Below is a small trained network, with its code and all its weights. Each question gives an input and a target symbol and asks what happens when units are switched off, that is, made to give their printed mean instead of their output.

import numpy as np


def w(rows, s, z=0):
    codes = np.array(rows[::2]) - 128.0
    scale = np.full(codes.shape[1], s)
    scale[-1] = z or s
    return codes * scale


def norm(h):
    return h / np.sqrt((h * h).mean(-1, keepdims=True) + 1e-5)


def f(y):
    return np.maximum(y, 0)


def softmax(a):
    e = np.exp(a - a.max(-1, keepdims=True))
    return e / e.sum(-1, keepdims=True)


def log_softmax(a):
    a = a - a.max(-1, keepdims=True)
    return a - np.log(np.exp(a).sum(-1, keepdims=True))


def net(x, mask):
    ids = ['ΓΔΘΣΦΨαεζηλμξπω'.index(c) for c in x.split()]
    T = len(ids)
    res = E[ids] + P[:T]
    u = 0
    for l in range(2):
        q, k, v = (norm(res) @ M[l].T for M in (Q, K, V))
        z = softmax(np.where(np.tri(T) > 0, q @ k.T / 3**0.5, -1e9)) @ v
        res = res + np.where(mask[u], z, O[l][:, -1]) @ O[l][:, :-1]
        u += 1
        y = f(norm(res) @ A[l][:, :-1].T + A[l][:, -1])
        res = res + np.where(mask[u : u + 12], y, B[l][:, -1]) @ B[l][:, :-1]
        u += 12
    return log_softmax(norm(res)[-1] @ U[:, :-1].T + U[:, -1])


Q, K, V, O, A, B = {}, {}, {}, {}, {}, {}
E = w([
[142,69,124,153,162,149],'Γ',
[198,200,191,110,105,89],'Δ',
[147,84,186,149,134,180],'Θ',
[94,180,157,70,82,201],'Σ',
[52,156,177,173,158,61],'Φ',
[112,112,145,93,122,209],'Ψ',
[157,172,156,115,109,178],'α',
[147,177,123,119,101,143],'ε',
[188,89,158,186,172,191],'ζ',
[190,143,103,153,127,107],'η',
[109,103,103,192,130,173],'λ',
[171,107,200,61,139,91],'μ',
[237,90,141,169,184,92],'ξ',
[46,176,191,255,66,152],'π',
[122,45,166,71,152,122],'ω',
],0.0098)
P = w([
[148,155,71,109,121,44],'0',
[128,146,112,141,136,175],'1',
[118,161,126,115,163,165],'2',
[169,109,131,88,62,55],'3',
[130,139,111,143,138,170],'4',
[112,165,128,122,169,157],'5',
[197,39,242,106,3,24],'6',
[130,139,111,144,137,167],'7',
[115,168,130,120,173,157],'8',
],0.0064)
Q[0] = w([
[82,173,150,157,231,108],'0.h1',
[74,174,168,122,255,123],'0.h1',
[182,69,116,117,58,142],'0.h1',
],0.0083)
K[0] = w([
[25,178,182,201,141,83],'0.h1',
[2,152,205,197,152,69],'0.h1',
[236,46,69,43,111,165],'0.h1',
],0.0087)
V[0] = w([
[3,156,168,134,70,27],'0.h1',
[108,105,133,83,193,209],'0.h1',
[63,83,213,169,190,89],'0.h1',
],0.0036)
O[0] = w([
[152,201,185,2,211,91,2],'0.h1',
[188,136,106,169,58,220,152],'0.h1',
[55,181,202,44,253,138,182],'0.h1',
],0.0026,0.00094)
A[0] = w([
[88,130,222,84,116,28,10],'0.n1',
[35,116,252,170,85,133,105],'0.n2',
[121,116,131,163,122,167,7],'0.n3',
[113,200,160,161,46,67,77],'0.n4',
[88,42,130,222,110,132,76],'0.n5',
[130,102,189,104,57,155,152],'0.n6',
[174,97,62,85,74,66,103],'0.n7',
[60,8,149,57,118,122,78],'0.n8',
[211,103,238,80,139,91,176],'0.n9',
[108,211,142,104,63,73,164],'0.n10',
[225,132,113,1,144,128,129],'0.n11',
[145,64,85,194,204,129,133],'0.n12',
],0.0055,0.002)
B[0] = w([
[253,125,75,147,98,203,181],'0.n1',
[191,102,160,53,146,50,199],'0.n2',
[165,110,181,117,182,166,154],'0.n3',
[80,9,110,133,124,196,170],'0.n4',
[98,194,168,20,190,147,208],'0.n5',
[204,163,142,26,147,33,212],'0.n6',
[210,193,255,150,228,137,175],'0.n7',
[122,183,58,205,86,240,172],'0.n8',
[6,213,47,77,78,110,253],'0.n9',
[116,82,43,169,151,224,183],'0.n10',
[42,53,230,166,144,84,198],'0.n11',
[93,76,134,86,10,92,227],'0.n12',
],0.0044,0.0039)
Q[1] = w([
[188,152,114,122,2,94],'1.h1',
[221,116,50,156,17,209],'1.h1',
[41,221,114,179,222,158],'1.h1',
],0.0086)
K[1] = w([
[194,179,1,112,135,74],'1.h1',
[183,146,34,61,142,188],'1.h1',
[62,178,200,187,86,181],'1.h1',
],0.0098)
V[1] = w([
[81,79,255,175,50,181],'1.h1',
[147,78,54,71,186,122],'1.h1',
[50,141,129,138,72,85],'1.h1',
],0.0055)
O[1] = w([
[40,57,167,133,122,138,252],'1.h1',
[165,94,2,109,111,6,110],'1.h1',
[95,176,118,207,64,125,79],'1.h1',
],0.0052,0.0022)
A[1] = w([
[180,105,110,138,110,62,67],'1.n1',
[102,174,135,190,255,123,39],'1.n2',
[141,52,159,93,78,82,92],'1.n3',
[152,161,182,122,72,123,134],'1.n4',
[182,117,159,184,179,154,100],'1.n5',
[121,125,143,76,165,97,149],'1.n6',
[99,137,213,133,91,180,158],'1.n7',
[108,180,158,70,115,115,4],'1.n8',
[173,190,164,116,173,123,243],'1.n9',
[110,160,77,118,145,77,225],'1.n10',
[132,102,120,157,162,195,7],'1.n11',
[164,104,74,152,103,129,22],'1.n12',
],0.009,0.0029)
B[1] = w([
[152,164,20,99,106,177,178],'1.n1',
[79,129,110,13,179,220,164],'1.n2',
[152,97,145,94,168,2,208],'1.n3',
[136,160,166,140,88,36,187],'1.n4',
[52,222,185,118,178,68,158],'1.n5',
[137,202,108,173,152,166,186],'1.n6',
[172,115,98,136,79,98,254],'1.n7',
[82,122,67,162,241,81,166],'1.n8',
[145,61,153,133,91,201,205],'1.n9',
[94,105,201,148,91,197,168],'1.n10',
[158,161,86,230,192,55,168],'1.n11',
[65,169,132,91,197,115,144],'1.n12',
],0.0064)
U = w([
[102,11,118,113,188,85,80],'Γ',
[88,187,96,174,28,115,113],'Δ',
[191,87,236,77,167,130,11],'Θ',
[136,186,89,47,52,188,46],'Σ',
[89,154,153,40,225,167,255],'Φ',
[216,93,91,127,142,204,191],'Ψ',
[191,165,208,173,73,173,25],'α',
[150,191,58,184,147,119,222],'ε',
[141,137,175,214,219,95,136],'ζ',
[134,254,153,133,147,127,100],'η',
[96,76,82,218,92,127,223],'λ',
[29,191,117,122,141,58,70],'μ',
[114,156,6,77,165,95,139],'ξ',
[46,101,235,139,88,147,167],'π',
[62,76,79,73,59,139,80],'ω',
],0.0093,0.0021)

Each question gives the input, a string of symbols that net reads in full, and the target symbol t.
The units are the heads (3 rows each of Q, K, V and O) and the neurons (one row each of A and B). Each row of codes is followed by its name. A weight is (code - 128) times the scale printed after its matrix; where a second scale follows, it is the last column's (O, A, B and U).
mask holds one flag per unit, layer by layer, with each layer's heads first. A switched-off unit (its flag False) gives its mean, the last column of its rows in O or B, instead of its output. The means were averaged over made-up inputs and are rounded, as every weight is.
A unit's drop is (log p(t) with every unit on - log p(t) with that unit switched off) / (log p(t) with every unit on - log p(t) with every unit switched off).
The circuit of an input: a set's keep is (log p(t) with only the set's units on - log p(t) with every unit switched off) / (log p(t) with every unit on - log p(t) with every unit switched off). Starting from the 12 units with the biggest drops (on a tie, the unit counted first), units are removed one at a time, each time the one whose removal leaves the highest keep (on an exact tie, the one counted first), for as long as the keep stays at least 0.8.
units of the circuit, in order: the units of the circuit, biggest drop first
most important unit: the unit with the biggest drop
k most important neurons: the k neurons with the biggest drops, biggest first
top k neurons in layer l: the k neurons of layer l with the biggest drops, biggest first
input λ ξ Φ ξ ξ ζ Γ Φ ζ, target Φ: units of the circuit, in order : (1.n2)
input ζ Ψ Ψ η ε, target ε: 3 most important neurons : (0.n9; 0.n12; 1.n11)
input Ψ λ η, target η: units of the circuit, in order : (1.n5; 0.n9; 1.n3)
input Γ ζ λ λ, target ξ: top 2 neurons in layer 1 : (1.n1; 1.n3)
input Δ ε Ψ Ψ ζ, target ζ: top 2 neurons in layer 1 : (1.n5; 1.n11)
input ζ Γ ε ζ ε π η μ ξ, target π: units of the circuit, in order : (1.h1; 0.n9; 0.n6)
input ω ζ λ Γ ε λ η π, target π: units of the circuit, in order : (1.h1; 0.n2; 0.n4)
input ξ ζ λ, target λ: top 4 neurons in layer 0 : (0.n12; 0.n9; 0.n11; 0.n7)
input Θ ω Φ Γ ω η ε Δ, target Δ: top 2 neurons in layer 0 : (0.n9; 0.n11)
input μ ζ η, target η: top 2 neurons in layer 1 : (1.n5; 1.n12)
input ζ Σ λ, target λ: 2 most important neurons : (0.n12; 0.n9)
input ζ ω ξ Ψ Ψ Φ Δ ε, target ε: 2 most important neurons : (0.n9; 1.n11)
input μ ω Ψ, target Ψ: 2 most important neurons : (0.n9; 0.n12)
input Ψ Γ Γ Ψ, target Θ: most important unit : 0.h1
input Θ Γ ξ, target ξ: 3 most important neurons : (1.n1; 0.n12; 1.n12)
input λ Ψ ζ, target ζ: 3 most important neurons : (1.n11; 1.n5; 0.n12)
input Γ ξ Γ Γ, target ξ: 4 most important neurons : (0.n12; 1.n1; 0.n11; 0.n7)
input Φ Γ ζ λ Σ Δ, target Φ: 2 most important neurons : (0.n12; 1.n8)
input Θ Θ Φ Σ Σ Ψ ζ ξ Δ, target Φ: top 3 neurons in layer 1 : (1.n8; 1.n2; 1.n9)
input Ψ Ψ η Σ π Ψ Θ μ η, target π: top neuron in layer 0 : (0.n11)
input Δ μ Θ ζ Ψ, target Ψ: 2 most important neurons : (0.n9; 1.n11)
